Each row has a name. Each question is about the rows just above it.

Columns, left to right: P F B Q J G Y L
| -0.682 |  2.896 |  2.617 |  1.154 |  2.506 |  0.521 |  3.498 |  3.499 | : ger
| 3.498 | 2.896 | 2.617 | 0.294 | 2.896 | 0.521 | 3.498 | 2.896 | : fakap
|  8.426 | -0.519 | -0.869 |  3.758 | -0.869 | -6.656 |  8.426 |  8.426 | : Tatid
| -4.959 | -0.870 | -3.443 |  2.068 | -0.432 | -5.712 |  4.390 | -5.611 | : mudi
| -0.682 |  2.896 | -0.682 |  5.171 |  2.506 |  0.521 |  5.171 |  5.171 | : labek
Which column holds | 1.154 | 0.294 | 3.758 | 2.068 | top down? -> Q
Whose row is | 3.498 | 2.896 | 2.617 | 0.294 | 2.896 | 0.521 | 3.498 | 2.896 |? -> fakap
Whose row is | -0.682 |  2.896 |  2.617 |  1.154 |  2.506 |  0.521 |  3.498 |  3.499 |? -> ger
Count of | 3.499 | in fakap: -> 0
Times | 0.521 | occurs in fakap: -> 1
Count of | -0.869 | in Tatid: -> 2

Columns, left to right: W H D R N
|  0.127 | -2.135 | -2.760 | -0.839 |  1.700 | -> rus
|  0.785 |  2.862 |  6.684 |  1.661 | -4.826 | -> labek
|  0.785 |  2.862 |  6.684 |  0.331 | -0.089 | -> bufuz
| -9.327 |  0.588 | -8.276 |  2.311 | -0.831 | -> ger
Which column holds this, read top down? | 2.862 | 2.862 | 0.588 | -> H
Whose row is |  0.127 | -2.135 | -2.760 | -0.839 |  1.700 |? -> rus

Columns, left to right: S T E A U K
| -5.922 | -0.195 |  2.618 | -0.694 | -2.363 | -0.333 | -> sava
|  9.221 | -3.644 |  2.592 | -6.954 |  3.006 |  2.232 | -> kip
|  8.729 | -2.620 |  2.378 | -6.018 |  2.814 |  1.962 | -> ger
| -1.161 |  6.662 |  1.040 |  3.469 | -0.864 | -1.103 | -> mav
| -1.849 |  1.131 |  1.933 | -0.440 | -0.942 | -0.127 | -> Tatid
| -3.606 |  1.128 |  9.222 | -0.304 | -1.598 | -0.293 | -> mudi
| -0.939 |  6.101 |  1.093 |  3.023 | -0.767 | -0.971 | -> labek
|  5.656 | -0.094 |  3.209 | -4.342 |  1.526 |  1.267 | -> peto
|  5.890 |  0.022 |  3.739 | -4.785 |  1.532 |  1.362 | -> vov
|  8.504 |  2.907 |  1.879 | -9.340 |  3.114 |  2.907 | -> rus
How many times does kip hold | 9.221 |? -> 1
The value that rus holds more than once: -> | 2.907 |

Columns, left to right: Fof kuf Megev vafer rud Dizir sutu
| 1.606 | 1.606 | 3.549 | 2.169 | 5.035 | 0.211 | 5.538 | -> sava
| 1.661 | 1.661 | 7.047 | 0.762 | 1.661 | 7.047 | 7.047 | -> peto
| -0.341 | -0.215 |  2.350 | -1.652 | -7.223 | -0.056 |  3.291 | -> fakap
| -1.128 |  1.662 |  3.933 | -2.445 | -1.128 | -0.112 |  4.906 | -> mudi
How many times does peto hold | 1.661 |? -> 3
The value that mudi holds more than once: -> | -1.128 |
The value that sava holds more than once: -> | 1.606 |
| 2.350 | 3.933 | is in which column, read top down? -> Megev
|  0.211 |  7.047 | -0.056 | is in which column, read top down? -> Dizir

Columns, left to right: vigu valer beli mafi sopiz zez fase
|  2.539 |  0.838 | -1.294 |  2.539 | -6.846 |  2.539 |  2.876 | = ger
|  6.427 | -5.425 |  2.460 | -5.619 |  3.288 | -3.594 |  1.014 | = vov
|  6.427 | -5.425 |  2.460 | -5.532 | -7.899 | -5.425 | -5.425 | = Tatid
The value that Tatid holds more than once: -> | -5.425 |
Whose row is |  6.427 | -5.425 |  2.460 | -5.619 |  3.288 | -3.594 |  1.014 |? -> vov
|  2.539 | -5.619 | is in which column, read top down? -> mafi
How many times does ger hold | 2.539 |? -> 3
Which column holds this, read top down? |  3.288 | -7.899 | -> sopiz

Columns, left to right: Lim kizad Nug tiru vipun nefem
| -0.062 | -1.036 | -0.592 |  2.650 | -0.592 |  2.627 | = peto
| -4.973 |  0.064 | -8.519 |  3.678 | -0.849 | -1.479 | = bufuz
|  2.132 | -1.035 | -0.714 | -2.956 |  3.967 |  0.665 | = ger
| -1.782 |  2.447 | -1.551 |  2.983 |  1.126 | -0.580 | = mav
| 2.825 | 2.192 | 2.192 | 2.825 | 2.825 | 2.825 | = kip
| 2.062 | 2.062 | 6.376 | 2.062 | 3.655 | 0.179 | = mudi
| 2.499 | 5.837 | 2.824 | 1.656 | 4.046 | 0.358 | = labek
Times | 2.825 | occurs in kip: -> 4
Count of | -1.037 | in peto: -> 0
Repeated in mudi: -> | 2.062 |
| -4.973 |  2.132 | -1.782 | is in which column, read top down? -> Lim

Columns, left to right: duru Duf redu nolil biv san num
|  1.865 | -2.557 | -2.558 |  1.865 | -2.557 | -2.557 | -2.557 | = bufuz
|  0.733 | -3.511 | -6.661 |  1.481 |  0.733 | -6.661 | -6.690 | = rus
| 5.594 | 5.594 | 5.593 | 5.594 | 4.569 | 5.594 | 4.569 | = ger
Whose row is |  1.865 | -2.557 | -2.558 |  1.865 | -2.557 | -2.557 | -2.557 |? -> bufuz
Count of | -2.557 | in bufuz: -> 4
Where do | 5.594 | 5.594 | 5.593 | 5.594 | 4.569 | 5.594 | 4.569 | appear? -> ger
Which row holds |  0.733 | -3.511 | -6.661 |  1.481 |  0.733 | -6.661 | -6.690 |? -> rus
How many times does ger hold | 5.594 |? -> 4

Columns, left to right: Z X M C
| -3.932 | -4.302 |  1.059 | -0.099 | : rus
|  2.218 |  5.276 | -1.846 | -0.881 | : ger
|  2.218 |  5.276 | -1.846 | -0.517 | : mav
|  4.235 |  4.614 | -1.462 | -0.367 | : Tatid
| -9.452 | -7.675 | -7.675 | -7.675 | : labek
|  1.910 |  6.057 | -1.983 | -1.051 | : peto
|  3.931 |  3.931 | -0.856 | -0.227 | : kip
|  4.986 |  6.057 | -1.983 | -1.051 | : sava
Count of | 3.930 | in kip: -> 0
How many times does labek hold | -7.675 |? -> 3

Columns, left to right: zeku Bop gub Vak vudo
|  6.156 |  0.584 |  1.195 | -1.440 |  6.156 | -> bufuz
| -0.049 |  3.612 |  6.307 |  5.808 |  6.699 | -> Tatid
| 0.362 | 0.339 | 8.212 | 5.983 | 6.319 | -> ger
|  0.044 | -0.582 |  4.785 |  6.478 |  6.469 | -> kip
| -0.192 |  0.212 |  0.085 |  0.049 |  4.811 | -> fakap
| 0.142 | 0.142 | 0.142 | 0.142 | 6.338 | -> mav
| 0.332 | 6.487 | 6.632 | 6.335 | 6.571 | -> sava
| 0.574 | 6.654 | 6.572 | 6.433 | 7.372 | -> labek
Which value appears more than once in bufuz? -> | 6.156 |
Which column holds | 6.699 | 6.319 | 6.469 | 4.811 | 6.338 | 6.571 | 7.372 | top down? -> vudo
| 6.469 | 4.811 | 6.338 | is in which column, read top down? -> vudo
Where do | 0.332 | 6.487 | 6.632 | 6.335 | 6.571 | appear? -> sava
The value that mav holds more than once: -> | 0.142 |

Columns, left to right: Vofar Gafa rem Pek let deduz las Bopub
|  1.488 |  0.216 | -0.393 |  2.697 | -1.825 |  6.406 | -6.157 |  2.087 | : mav
|  1.488 |  0.216 | -0.393 |  2.697 | -1.825 |  6.406 | -6.157 |  3.870 | : ger
| -1.694 | -1.730 |  2.744 | -7.539 | -4.790 |  8.335 |  3.988 | -8.344 | : kip
| -1.833 | -1.510 |  2.218 | -5.866 | -2.280 |  1.710 | -0.295 | -2.471 | : sava
| -2.194 | -1.356 | -3.082 |  1.449 |  1.617 | -6.719 |  2.652 | -2.194 | : fakap
|  0.216 |  0.216 | -0.393 |  2.697 |  0.216 |  6.406 |  1.064 | -2.471 | : vov
The value that vov holds more than once: -> | 0.216 |
The value that fakap holds more than once: -> | -2.194 |

Columns, left to right: Fopi Lezu pimen tepe Laz muga
|  0.397 |  5.494 |  2.305 | -1.009 | -0.539 | -0.725 |  mav
|  1.555 | -1.398 |  0.152 |  0.893 |  1.843 |  0.000 |  ger
|  0.048 |  5.890 |  2.136 | -1.717 |  0.000 | -0.101 |  Tatid
|  0.247 | -0.844 |  3.236 | -0.844 | -0.844 | -0.844 |  bufuz
|  1.070 |  1.508 |  1.042 |  0.186 |  0.848 | -1.418 |  labek
|  3.950 |  3.950 |  0.000 |  0.333 |  3.950 | -1.644 |  kip
| 0.000 | 0.000 | 0.829 | 1.517 | 1.441 | 0.000 |  fakap
|  0.000 |  4.510 |  1.424 | -2.393 | -0.443 |  0.000 |  vov
|  0.161 |  0.425 |  0.861 | -2.217 |  0.425 |  0.425 |  mudi
|  1.241 | -0.919 |  0.066 |  0.080 |  1.687 | -1.245 |  sava
|  0.634 |  0.475 |  0.318 | -1.186 |  1.061 | -0.379 |  rus
|  0.247 |  7.938 |  3.236 |  1.163 |  1.665 | -2.170 |  peto
Which value appears more than once in kip? -> | 3.950 |
Which column holds |  1.441 | -0.443 |  0.425 |  1.687 |  1.061 |  1.665 | top down? -> Laz
|  5.494 | -1.398 |  5.890 | -0.844 |  1.508 | is in which column, read top down? -> Lezu
The value that mudi holds more than once: -> | 0.425 |
The value that bufuz holds more than once: -> | -0.844 |
Which value appears more than once in fakap? -> | 0.000 |
Which row holds |  0.397 |  5.494 |  2.305 | -1.009 | -0.539 | -0.725 |? -> mav

Columns, left to right: Mik pokip rago kuneb mulum Moza Loz
| -2.547 | -2.547 | -2.547 | -1.126 |  7.399 | -2.547 | -3.219 | = Tatid
|  1.670 |  4.712 | -2.547 |  0.968 |  7.399 | -4.170 | -3.219 | = kip
|  2.891 |  2.195 |  2.195 |  2.195 |  2.277 | -0.820 |  2.297 | = ger
Times | -2.547 | occurs in kip: -> 1
Repeated in Tatid: -> | -2.547 |
Whose row is |  1.670 |  4.712 | -2.547 |  0.968 |  7.399 | -4.170 | -3.219 |? -> kip
Count of | 2.195 | in ger: -> 3
Which value appears more than once in ger? -> | 2.195 |
Which column holds this, read top down? | 1.670 | 2.891 | -> Mik

Columns, left to right: Bibi Lif Nenu nukoz
| 0.164 | 4.537 | 0.164 | 0.164 |  Tatid
| 5.336 | 0.280 | 0.280 | 0.194 |  fakap
|  1.351 | -2.044 | -2.043 |  1.351 |  sava
|  3.498 | -7.212 | -0.536 |  1.473 |  mudi
| -2.534 | -0.305 | -0.166 |  0.782 |  labek
| -1.870 | -1.515 |  0.573 | -0.985 |  mav
Which value appears more than once in sava? -> | 1.351 |
|  5.336 |  1.351 |  3.498 | -2.534 | -1.870 | is in which column, read top down? -> Bibi
How many times does sava hold | -2.045 |? -> 0
The value that Tatid holds more than once: -> | 0.164 |
Which column holds this, read top down? | 0.164 | 0.194 | 1.351 | 1.473 | 0.782 | -> nukoz
Which value appears more than once in fakap? -> | 0.280 |

Columns, left to right: Nerot kove zav mib mavat gasi nasaf tuvel lupub
|  2.674 |  1.320 |  0.132 |  1.904 | -2.495 |  0.597 | -3.541 |  0.134 | -0.491 |  fakap
|  1.279 |  7.155 | -0.098 | -0.017 | -1.828 | -1.035 | -1.035 |  0.002 | -1.319 |  bufuz
|  1.698 |  0.378 |  0.125 |  2.649 | -3.339 |  1.573 | -4.333 |  0.001 | -1.082 |  vov
|  1.698 |  0.378 |  0.125 |  2.649 | -3.339 |  1.573 |  0.255 |  0.001 | -1.082 |  labek
| -0.954 | -2.607 |  0.059 |  0.060 |  0.147 | -0.091 |  1.851 | -0.002 |  0.068 |  peto
| -0.954 | -2.607 |  0.059 |  0.553 |  0.147 |  0.377 |  1.423 |  0.001 |  1.423 |  mudi
|  3.093 |  3.469 | -0.087 |  2.010 | -0.671 |  0.133 | -0.002 | -0.002 |  0.176 |  sava
|  1.318 | -4.190 |  0.204 |  2.136 | -1.907 |  1.455 | -2.357 | -0.002 | -0.237 |  ger
Count of | 0.133 | in sava: -> 1
Count of | 0.059 | in mudi: -> 1
Which column holds |  0.378 |  0.378 | -2.607 | -2.607 |  3.469 | -4.190 | top down? -> kove
Which column holds this, read top down? | 2.649 | 2.649 | 0.060 | 0.553 | -> mib
Which column holds this, read top down? | 0.060 | 0.553 | -> mib
How many times does bufuz hold | -1.035 |? -> 2

Columns, left to right: rone kog lole val kez
| -1.761 | -0.668 |  5.843 | -2.010 |  1.261 | -> kip
| -1.816 | -0.845 |  6.192 | -1.688 |  1.055 | -> mudi
| -1.835 | -0.885 |  6.267 | -1.584 |  1.016 | -> rus
| -1.615 | -1.831 |  6.952 | -1.559 |  0.855 | -> mav
| -1.849 | -0.982 |  6.437 | -1.358 |  0.917 | -> labek
| -1.686 | -1.602 |  7.020 | -1.903 |  1.102 | -> peto
| -1.138 |  1.539 |  4.562 |  6.436 |  2.935 | -> sava
| -1.667 | -1.444 |  6.936 | -2.076 | -1.193 | -> Tatid
| -1.226 | -1.844 |  7.020 | -1.561 |  0.866 | -> vov
| -1.192 | -1.192 | -1.192 | -1.192 |  2.975 | -> bufuz
| -1.652 | -1.844 |  7.020 | -1.561 |  0.866 | -> fakap
| 6.952 | 6.437 | 7.020 | 4.562 | 6.936 | is in which column, read top down? -> lole
Count of | 6.437 | in labek: -> 1
Which column holds this, read top down? | -1.138 | -1.667 | -> rone
Repeated in bufuz: -> | -1.192 |
Times | -1.193 | occurs in bufuz: -> 0

Columns, left to right: sot zinin Sosi pok Zozu
| -4.100 | -4.100 | -4.100 | -3.947 | -0.804 |  Tatid
|  2.119 |  7.569 | -4.100 | -3.947 | -0.804 |  ger
|  0.368 |  0.368 |  0.368 | -0.348 | -0.383 |  mudi
Repeated in Tatid: -> | -4.100 |
Which value appears more than once in mudi? -> | 0.368 |
Where do |  2.119 |  7.569 | -4.100 | -3.947 | -0.804 | appear? -> ger

Columns, left to right: Nura Pasol reser fas
|  2.144 |  2.143 |  2.144 | -4.121 | = rus
|  1.250 |  1.758 | -2.230 | -1.587 | = mav
|  2.144 | -2.600 | -2.600 | -2.600 | = fakap
| -1.087 |  0.190 | -3.299 | -0.743 | = ger
|  4.817 | -7.144 | -2.582 | -2.582 | = labek
Which column holds |  1.250 |  2.144 | -1.087 | top down? -> Nura
Times | -2.582 | occurs in labek: -> 2
Repeated in fakap: -> | -2.600 |
Times | 2.144 | occurs in rus: -> 2
Which column holds this, read top down? | -0.743 | -2.582 | -> fas
Which column holds this, read top down? | -2.230 | -2.600 | -3.299 | -> reser
Which value appears more than once in labek? -> | -2.582 |

Columns, left to right: Gakuv Toda rimet Bada
|  5.554 | -0.493 |  5.304 | -0.306 |  fakap
| 0.951 | 1.372 | 0.688 | 1.023 |  rus
| -2.392 | -6.841 |  8.215 | -2.783 |  mav
| -0.748 | -3.522 | -0.905 | -0.548 |  kip
| 4.096 | 1.917 | 5.142 | 2.719 |  labek
|  1.887 |  1.887 | -1.566 | -2.654 |  ger
| -0.435 | -2.430 |  4.862 | -0.681 |  peto
|  3.983 | -1.193 | -5.337 | -2.557 |  sava
| -1.245 |  1.244 | -0.969 |  8.125 |  vov
Which column holds this, read top down? |  0.951 | -2.392 | -0.748 | -> Gakuv
Which column holds |  8.215 | -0.905 |  5.142 | -1.566 |  4.862 | -5.337 | -0.969 | top down? -> rimet
Which value appears more than once in ger? -> | 1.887 |
Which column holds |  0.951 | -2.392 | -0.748 |  4.096 |  1.887 | -0.435 | top down? -> Gakuv
| -2.783 | -0.548 |  2.719 | is in which column, read top down? -> Bada

Columns, left to right: tozi duga tiz sanu
|  4.148 |  4.343 |  5.705 | -3.714 | = kip
| -7.709 |  0.724 |  0.724 |  0.724 | = bufuz
| -4.328 |  3.660 |  6.860 | -1.951 | = ger
|  3.917 |  4.351 |  5.691 | -3.982 | = peto
| 6.256 | 4.028 | 6.256 | 6.256 | = sava
|  6.364 |  2.695 |  1.084 | -5.852 | = mav
| -8.792 | -0.162 |  2.111 |  1.036 | = labek
|  3.382 |  4.485 |  6.624 | -2.697 | = rus
|  1.996 |  4.413 |  5.265 | -5.574 | = fakap
| -9.015 | -0.423 |  1.159 |  0.353 | = vov
| 1.472 | 4.165 | 7.903 | 0.074 | = Tatid
|  1.463 |  3.941 |  3.908 | -7.078 | = mudi
| 0.724 | 6.860 | 5.691 | 6.256 | 1.084 | 2.111 | 6.624 | 5.265 | 1.159 | 7.903 | 3.908 | is in which column, read top down? -> tiz
| 5.265 | 1.159 | 7.903 | is in which column, read top down? -> tiz
Times | 6.256 | occurs in sava: -> 3
How many times does bufuz hold | 0.724 |? -> 3
| 1.084 | 2.111 | 6.624 | 5.265 | 1.159 | is in which column, read top down? -> tiz

Columns, left to right: Lizo gulot Vevig Vopor Kes
| 0.668 | 0.885 | 2.315 | 4.654 | 0.705 | : mav
|  5.309 |  5.796 | -1.961 | -3.421 | -6.106 | : fakap
|  5.018 |  5.499 | -1.176 | -2.538 | -4.292 | : vov
| -2.445 | -2.394 | -3.184 | -5.343 | -1.945 | : mudi
| 7.174 | 7.174 | 7.174 | 8.134 | 7.174 | : peto
|  4.279 |  4.917 | -2.853 | -3.841 | -7.601 | : labek
| 4.311 | 4.216 | 1.021 | 4.216 | 4.216 | : bufuz
Repeated in bufuz: -> | 4.216 |
Which value appears more than once in peto? -> | 7.174 |

